Here is a tiny trained network, its code and every weight. The questions are about switching its units off for an input and a target symbol, where a switched-off unit gives its printed mean instead of its output.

import numpy as np


def w(rows, s, z=0):
    codes = np.array(rows[::2]) - 128.0
    scale = np.full(codes.shape[1], s)
    scale[-1] = z or s
    return codes * scale


def norm(h):
    return h / np.sqrt((h * h).mean(-1, keepdims=True) + 1e-5)


def f(y):
    return np.maximum(y, 0)


def softmax(a):
    e = np.exp(a - a.max(-1, keepdims=True))
    return e / e.sum(-1, keepdims=True)


def log_softmax(a):
    a = a - a.max(-1, keepdims=True)
    return a - np.log(np.exp(a).sum(-1, keepdims=True))


def net(x, mask):
    ids = ['ΘΞαδεζηψ'.index(c) for c in x.split()]
    T = len(ids)
    res = E[ids] + P[:T]
    u = 0
    for l in range(2):
        q, k, v = (norm(res) @ M[l].T for M in (Q, K, V))
        z = softmax(np.where(np.tri(T) > 0, q @ k.T / 2**0.5, -1e9)) @ v
        res = res + np.where(mask[u], z, O[l][:, -1]) @ O[l][:, :-1]
        u += 1
        y = f(norm(res) @ A[l][:, :-1].T + A[l][:, -1])
        res = res + np.where(mask[u : u + 12], y, B[l][:, -1]) @ B[l][:, :-1]
        u += 12
    return log_softmax(norm(res)[-1] @ U[:, :-1].T + U[:, -1])


Q, K, V, O, A, B = {}, {}, {}, {}, {}, {}
E = w([
[92,153,114,142],'Θ',
[87,187,138,149],'Ξ',
[85,168,125,132],'α',
[58,168,118,120],'δ',
[150,55,218,206],'ε',
[101,80,185,121],'ζ',
[190,173,253,33],'η',
[69,151,107,119],'ψ',
],0.015)
P = w([
[253,58,69,113],'0',
[28,119,254,97],'1',
[13,150,253,78],'2',
[50,161,231,72],'3',
[23,176,236,78],'4',
[22,160,218,55],'5',
[7,165,228,57],'6',
[29,152,197,48],'7',
],0.006)
Q[0] = w([
[148,78,232,154],'L0H1',
[16,196,2,82],'L0H1',
],0.0085)
K[0] = w([
[117,167,167,2],'L0H1',
[205,104,7,219],'L0H1',
],0.0084)
V[0] = w([
[182,254,207,140],'L0H1',
[245,174,83,204],'L0H1',
],0.0075)
O[0] = w([
[83,22,220,74,1],'L0H1',
[141,227,244,152,86],'L0H1',
],0.011,0.0034)
A[0] = w([
[149,158,142,174,88],'L0N1',
[192,167,78,48,4],'L0N2',
[114,72,99,92,101],'L0N3',
[116,170,165,106,106],'L0N4',
[144,93,184,144,107],'L0N5',
[196,123,159,144,101],'L0N6',
[141,77,163,129,102],'L0N7',
[187,74,221,171,131],'L0N8',
[118,138,136,94,138],'L0N9',
[122,85,137,81,128],'L0N10',
[115,183,89,132,150],'L0N11',
[167,53,154,247,125],'L0N12',
],0.014,0.018)
B[0] = w([
[86,159,135,122,131],'L0N1',
[187,45,253,112,128],'L0N2',
[126,200,123,100,150],'L0N3',
[107,130,123,183,161],'L0N4',
[87,81,139,65,139],'L0N5',
[87,149,145,179,130],'L0N6',
[96,83,118,187,141],'L0N7',
[47,122,198,82,154],'L0N8',
[142,121,129,143,168],'L0N9',
[138,145,161,113,162],'L0N10',
[97,93,138,145,255],'L0N11',
[32,66,125,123,143],'L0N12',
],0.016,0.0099)
Q[1] = w([
[1,231,42,238],'L1H1',
[22,42,151,42],'L1H1',
],0.0078)
K[1] = w([
[198,239,2,234],'L1H1',
[251,119,133,35],'L1H1',
],0.0085)
V[1] = w([
[251,229,119,155],'L1H1',
[189,139,52,122],'L1H1',
],0.013)
O[1] = w([
[33,254,175,135,2],'L1H1',
[14,113,112,75,72],'L1H1',
],0.011,0.0085)
A[1] = w([
[183,46,129,140,120],'L1N1',
[13,109,90,80,125],'L1N2',
[152,154,62,177,121],'L1N3',
[8,211,94,174,92],'L1N4',
[133,248,133,200,97],'L1N5',
[138,107,119,102,4],'L1N6',
[164,77,179,110,99],'L1N7',
[68,135,150,218,118],'L1N8',
[133,54,19,91,137],'L1N9',
[151,65,146,125,107],'L1N10',
[238,59,123,93,108],'L1N11',
[180,108,199,29,114],'L1N12',
],0.011,0.015)
B[1] = w([
[98,204,95,137,221],'L1N1',
[34,44,142,92,255],'L1N2',
[122,214,164,129,144],'L1N3',
[94,143,24,56,251],'L1N4',
[147,50,241,122,183],'L1N5',
[207,232,209,144,128],'L1N6',
[64,120,123,82,167],'L1N7',
[171,124,17,123,216],'L1N8',
[142,82,252,127,239],'L1N9',
[78,169,99,76,178],'L1N10',
[128,183,71,106,215],'L1N11',
[136,126,148,30,174],'L1N12',
],0.012,0.0073)
U = w([
[39,2,199,182,2],'Θ',
[84,193,169,145,140],'Ξ',
[183,128,48,181,205],'α',
[60,115,25,138,158],'δ',
[173,90,177,213,189],'ε',
[213,11,47,149,98],'ζ',
[125,137,212,50,64],'η',
[206,132,97,53,152],'ψ',
],0.0098,0.0045)

Each question gives the input, a string of symbols that net reads in full, and the target symbol t.
The units are the heads (2 rows each of Q, K, V and O) and the neurons (one row each of A and B). Each row of codes is followed by its name. A weight is (code - 128) times the scale printed after its matrix; where a second scale follows, it is the last column's (O, A, B and U).
mask holds one flag per unit, layer by layer, with each layer's heads first. A switched-off unit (its flag False) gives its mean, the last column of its rows in O or B, instead of its output. The means were averaged over made-up inputs and are rounded, as every weight is.
A unit's drop is (log p(t) with every unit on - log p(t) with that unit switched off) / (log p(t) with every unit on - log p(t) with every unit switched off).
The circuit of an input: a set's keep is (log p(t) with only the set's units on - log p(t) with every unit switched off) / (log p(t) with every unit on - log p(t) with every unit switched off). Starting from the 12 units with the biggest drops (on a tie, the unit counted first), units are removed one at a time, each time the one whose removal leaves the highest keep (on an exact tie, the one counted first), for as long as the keep stays at least 0.8.
units of the circuit, in order: the units of the circuit, biggest drop first
k most important neurons: the k neurons with the biggest drops, biggest first
top k neurons in layer l: the k neurons of layer l with the biggest drops, biggest first
drop of u: that unit's drop, to one decimal
input Ξ δ ψ Ξ ψ δ, target η: units of the circuit, in order	[L0H1; L0N11]
input ζ Θ ψ ε η ε ψ Ξ, target ζ: units of the circuit, in order	[L1H1]
input α ψ ζ ζ, target ψ: 2 most important neurons	[L0N3; L0N11]
input ψ ψ ζ, target ψ: 3 most important neurons	[L0N11; L0N10; L0N3]
input δ ψ ψ ζ α ψ ζ Ξ, target Θ: units of the circuit, in order	[L0H1; L1N9; L1N4]
input δ δ ψ ψ ψ ψ ε Θ, target Θ: 2 most important neurons	[L1N9; L0N8]
input δ ψ ψ ψ α δ ψ, target Θ: units of the circuit, in order	[L1N9; L1N4]
input δ α ψ, target Θ: top 2 neurons in layer 0	[L0N11; L0N8]
input δ ε ε δ Ξ, target Θ: 4 most important neurons	[L0N11; L1N9; L1N4; L0N8]
input δ ψ ψ α α δ, target Θ: 4 most important neurons	[L1N9; L0N11; L0N8; L1N4]
input δ δ ζ ψ ψ α, target Θ: 4 most important neurons	[L1N9; L0N8; L1N4; L0N11]
input ζ ψ ζ ε ψ ζ ψ ψ, target ζ: 3 most important neurons	[L0N12; L1N9; L1N2]
input η ζ ψ ζ Θ ψ η δ, target ψ: top 2 neurons in layer 1	[L1N11; L1N2]
input δ α ψ δ, target Θ: 2 most important neurons	[L0N11; L1N9]
input Θ ε ψ ψ, target Ξ: most important neuron	[L1N5]
input ζ ψ ψ ε ε ψ, target ζ: top 2 neurons in layer 0	[L0N12; L0N11]
input Θ Ξ δ, target Ξ: drop of L0H1	1.4
input α α ε Ξ Θ η α ψ, target ε: drop of L1N5	0.1
input α η ψ ζ η δ, target ε: drop of L0H1	0.6
input α η ε ψ ψ, target ε: drop of L0N3	0.0
input Θ ζ Θ ψ ψ α, target Ξ: top neuron in layer 0	[L0N8]
